Both labels of each row:
| +1.41 | -3.76 | +1.68 | +0.62 | +2.43 | +0.04 | +0.82 | -0.09 | -0.73 | -1.07 | +2.11 | -0.29 | +0.57 | +0.24 | +2.31 | +0.78 | +0.11 | +0.22 | -0.15 | +0.05 | -0.89 | -1.32 | +0.45 | -0.08 | -0.26 | +4.63 | | hn & Tc
| +0.49 | -2.04 | +1.42 | +0.45 | +2.10 | -0.39 | +0.53 | -0.24 | -0.80 | -0.76 | +2.00 | +0.05 | +0.59 | -0.15 | +1.51 | +0.82 | +0.18 | -0.01 | -0.06 | -0.23 | -0.99 | -1.09 | +0.50 | -0.11 | -0.71 | +3.90 | | hn & fr
| -0.34 | -2.97 | +1.45 | +0.47 | +2.39 | +0.39 | +0.32 | -0.22 | -1.16 | -1.11 | +1.46 | +0.10 | +1.08 | -0.41 | +0.89 | +0.46 | +0.18 | +0.72 | -0.60 | -0.11 | -1.05 | -1.01 | +0.99 | +0.02 | +0.02 | +3.13 | | hn & fr
| +1.23 | -3.24 | +0.86 | +0.57 | +2.39 | -0.10 | +0.60 | -0.30 | -1.31 | -0.95 | +2.04 | +0.62 | +0.38 | -0.20 | +1.52 | +0.65 | +0.35 | +0.64 | -0.07 | -0.14 | +0.12 | -1.15 | +0.00 | -0.51 | +0.87 | +4.08 | | hn & Tc
| +1.02 | -0.06 | +1.26 | +0.06 | +1.80 | -0.04 | +1.40 | +0.22 | -0.62 | -0.74 | +2.49 | -0.12 | +0.36 | +0.07 | +1.34 | +1.00 | +0.08 | +0.01 | -0.72 | +0.21 | -0.16 | -1.08 | -0.75 | +0.22 | +0.15 | +3.61 | | Bz & fr
| +0.80 | -3.38 | +1.09 | -0.23 | +0.95 | +0.54 | +0.04 | +0.61 | -0.07 | -0.44 | +0.64 | -0.13 | +0.34 | +0.27 | +1.93 | +1.00 | +0.10 | -0.14 | +0.19 | +0.25 | -0.01 | -0.34 | +0.36 | -0.25 | +0.32 | +3.24 | | Dq & md
| +0.16 | -4.14 | +0.89 | +0.79 | +1.79 | -0.06 | +0.40 | -0.19 | -1.04 | -1.07 | +1.70 | +0.10 | +0.31 | +0.13 | +1.55 | +0.72 | +0.33 | +0.98 | -0.65 | -0.17 | -0.47 | -1.12 | -0.79 | +0.06 | +0.61 | +3.11 | | hn & Tc
| +0.52 | -2.35 | +2.35 | -0.34 | +1.55 | -0.06 | +0.35 | +0.86 | -1.24 | +0.25 | +2.28 | +0.18 | +0.86 | -0.32 | +1.19 | +2.00 | +0.47 | +0.25 | -0.51 | -0.59 | -0.97 | -0.45 | +1.01 | -0.23 | +0.90 | +5.34 | | tr & Nl
| +0.14 | -6.20 | +2.55 | +1.10 | +2.96 | +0.32 | -0.13 | +0.41 | -0.84 | -0.74 | +2.19 | +0.04 | +0.46 | +0.15 | +2.72 | +1.70 | +0.47 | +0.18 | +0.58 | -0.18 | -0.54 | -1.36 | -0.69 | -0.47 | -0.28 | +5.83 | | hn & md
| +0.99 | -3.65 | +0.80 | -0.62 | +1.48 | -0.39 | +1.32 | +0.33 | -0.36 | -0.17 | +1.74 | -0.40 | +0.56 | +1.45 | +1.59 | +1.20 | +0.45 | +0.49 | -1.07 | -0.02 | -0.40 | -0.19 | +1.45 | -0.29 | +1.15 | +4.38 | | jb & fr
| +2.20 | -4.21 | +2.57 | +1.62 | +2.59 | +0.04 | +1.12 | +0.33 | -1.67 | -0.80 | +2.71 | +0.09 | +0.29 | -0.05 | +3.32 | +1.23 | +0.44 | -0.05 | +0.37 | +0.02 | -0.81 | -1.81 | +0.15 | -0.15 | -0.13 | +7.02 | | Bz & md
| +0.01 | -4.30 | +1.07 | +1.00 | +1.61 | +0.04 | -0.01 | -0.13 | -1.15 | -0.45 | +2.30 | -0.61 | +0.34 | +0.00 | +1.79 | +1.09 | +0.61 | +0.42 | +0.19 | -0.24 | +0.51 | -1.18 | -0.33 | +0.09 | +0.91 | +4.53 | | hn & md
| +1.21 | -3.36 | +1.28 | +0.30 | +2.35 | +0.00 | +0.74 | +0.08 | -0.12 | -0.93 | +0.56 | +0.13 | +1.11 | -0.31 | +1.68 | +0.91 | +0.28 | +0.48 | -0.20 | -0.23 | -0.92 | -0.77 | +1.57 | -0.25 | +0.41 | +3.88 | | tr & Tc
